Here is a tiny trained network, its code and every weight. The questions are about switching its units off for an input and a class, where a switched-off unit gives its printed mean instead of its output.

import numpy as np


def w(rows, s, z=0):
    codes = np.array(rows[::2]) - 128.0
    scale = np.full(codes.shape[1], s)
    scale[-1] = z or s
    return codes * scale


def norm(h):
    return h / np.sqrt((h * h).mean(-1, keepdims=True) + 1e-5)


def f(y):
    return np.maximum(y, 0)


def log_softmax(a):
    a = a - a.max(-1, keepdims=True)
    return a - np.log(np.exp(a).sum(-1, keepdims=True))


def net(x, mask):
    res = np.array(x, float).reshape(1, 2) / 4 @ E
    u = 0
    for l in range(2):
        y = f(norm(res) @ A[l][:, :-1].T + A[l][:, -1])
        res = res + np.where(mask[u : u + 13], y, B[l][:, -1]) @ B[l][:, :-1]
        u += 13
    return log_softmax(norm(res)[-1] @ U[:, :-1].T + U[:, -1])


A, B = {}, {}
E = w([
[60,221,181,170,109,199,107,216,255],'x0',
[221,123,113,109,108,213,179,76,159],'x1',
],0.0077)
A[0] = w([
[77,144,149,141,97,123,100,107,151,185],'0.n1',
[140,188,58,140,93,140,202,151,123,53],'0.n2',
[56,233,108,118,92,194,83,158,213,71],'0.n3',
[100,168,126,111,200,41,120,113,201,144],'0.n4',
[103,118,241,203,85,203,79,169,129,23],'0.n5',
[177,127,82,110,102,184,207,85,194,157],'0.n6',
[148,198,138,100,103,213,162,72,209,24],'0.n7',
[184,253,174,97,73,238,191,119,182,95],'0.n8',
[228,112,133,42,72,161,197,41,132,137],'0.n9',
[97,134,172,201,105,176,98,200,191,28],'0.n10',
[133,123,223,171,115,87,154,197,255,4],'0.n11',
[201,51,88,91,136,121,155,80,112,68],'0.n12',
[176,115,87,117,121,204,177,133,239,87],'0.n13',
],0.0073,0.0039)
B[0] = w([
[145,108,166,104,108,70,86,167,127,178],'0.n1',
[169,149,143,168,182,187,150,149,199,141],'0.n2',
[123,153,93,88,119,214,99,138,146,238],'0.n3',
[67,129,169,167,137,160,83,148,139,173],'0.n4',
[46,143,65,162,86,176,114,133,122,186],'0.n5',
[87,170,191,162,119,63,180,114,80,218],'0.n6',
[178,137,157,75,138,93,220,103,149,195],'0.n7',
[188,99,148,170,155,26,253,109,59,233],'0.n8',
[118,124,61,65,107,175,2,189,160,254],'0.n9',
[49,43,119,152,131,197,60,109,135,210],'0.n10',
[74,143,80,153,120,169,41,170,128,198],'0.n11',
[87,55,169,146,140,204,136,74,108,230],'0.n12',
[173,200,173,105,168,40,173,167,145,203],'0.n13',
],0.0078,0.009)
A[1] = w([
[180,87,84,83,67,187,54,81,126,2],'1.n1',
[131,163,85,121,151,74,147,113,87,145],'1.n2',
[214,69,149,200,189,65,233,121,89,104],'1.n3',
[184,82,60,98,112,165,60,103,143,36],'1.n4',
[71,208,52,160,86,198,60,100,169,83],'1.n5',
[156,110,217,210,100,61,82,103,133,33],'1.n6',
[138,160,153,150,73,157,206,113,167,129],'1.n7',
[182,211,132,122,95,74,254,130,194,112],'1.n8',
[109,123,140,156,158,43,166,121,136,78],'1.n9',
[141,135,92,79,107,140,30,46,124,86],'1.n10',
[158,113,186,121,96,86,186,111,93,64],'1.n11',
[160,99,81,109,66,122,49,98,90,54],'1.n12',
[98,127,164,134,161,54,130,188,177,64],'1.n13',
],0.0093,0.0037)
B[1] = w([
[232,71,53,51,178,36,43,83,182,241],'1.n1',
[111,181,126,125,119,166,116,171,254,176],'1.n2',
[84,199,130,136,138,197,190,146,123,249],'1.n3',
[159,62,76,31,133,81,25,97,221,220],'1.n4',
[103,51,101,159,45,192,109,197,179,248],'1.n5',
[174,130,169,111,106,68,154,80,111,153],'1.n6',
[181,164,103,81,219,47,154,75,101,184],'1.n7',
[202,174,59,21,195,153,202,197,143,255],'1.n8',
[175,153,135,133,73,132,160,158,108,187],'1.n9',
[194,102,154,119,173,88,106,88,150,240],'1.n10',
[72,137,134,171,146,155,121,155,161,192],'1.n11',
[178,74,121,148,150,161,109,81,164,227],'1.n12',
[197,147,125,100,43,98,111,221,76,183],'1.n13',
],0.0092,0.0068)
U = w([
[132,136,225,171,34,9,98,197,34,109],'0',
[138,180,127,200,64,146,81,51,156,1],'1',
[209,18,85,68,205,116,53,41,174,240],'2',
[115,192,83,190,73,143,82,40,125,1],'3',
[68,55,218,201,194,110,165,43,49,182],'4',
[24,61,87,186,42,220,39,233,186,206],'5',
[128,182,120,192,60,144,82,43,147,1],'6',
[192,174,89,63,193,158,210,179,146,247],'7',
],0.012,0.0063)

Each question gives the input, the list of numbers given to net, and the class t.
The units are the neurons (one row each of A and B). Each row of codes is followed by its name. A weight is (code - 128) times the scale printed after its matrix; where a second scale follows, it is the last column's (A, B and U).
mask holds one flag per neuron, layer by layer. A switched-off neuron (its flag False) gives its mean, the last column of its row in B, instead of its output. The means were averaged over made-up inputs and are rounded, as every weight is.
A unit's drop is (log p(t) with every unit on - log p(t) with that unit switched off) / (log p(t) with every unit on - log p(t) with every unit switched off).
The circuit of an input: a set's keep is (log p(t) with only the set's units on - log p(t) with every unit switched off) / (log p(t) with every unit on - log p(t) with every unit switched off). Starting from the 12 units with the biggest drops (on a tie, the unit counted first), units are removed one at a time, each time the one whose removal leaves the highest keep (on an exact tie, the one counted first), for as long as the keep stays at least 0.8.
units of the circuit, in order: the units of the circuit, biggest drop first
top k neurons: the k neurons with the biggest drops, biggest first
drop of u: that unit's drop, to one decimal
input [-5,-7], class 0: top 3 neurons => [0.n9; 0.n3; 1.n8]
input [-6,-6], class 4: units of the circuit, in order => [0.n9; 1.n8; 1.n1]
input [6,2], class 7: units of the circuit, in order => [0.n8]
input [-1,-1], class 4: units of the circuit, in order => [0.n9; 1.n1; 1.n8; 1.n4]
input [-4,-3], class 4: top 3 neurons => [0.n9; 0.n3; 0.n11]
input [3,1], class 7: top 3 neurons => [0.n8; 0.n7; 0.n9]
input [8,3], class 7: top 3 neurons => [0.n8; 0.n7; 0.n9]
input [0,-1], class 0: top 2 neurons => [0.n3; 0.n9]
input [0,-6], class 0: top 2 neurons => [0.n9; 0.n3]
input [-8,-8], class 4: top 4 neurons => [0.n9; 0.n3; 1.n1; 1.n8]
input [-1,-2], class 0: top 2 neurons => [0.n3; 0.n9]
input [-1,-4], class 0: top 2 neurons => [0.n9; 0.n3]
input [-2,6], class 7: top 2 neurons => [0.n6; 0.n13]
input [-4,-8], class 0: drop of 0.n9 => 0.3
input [0,-7], class 0: drop of 0.n3 => 0.2
input [0,-5], class 0: drop of 0.n9 => 0.5
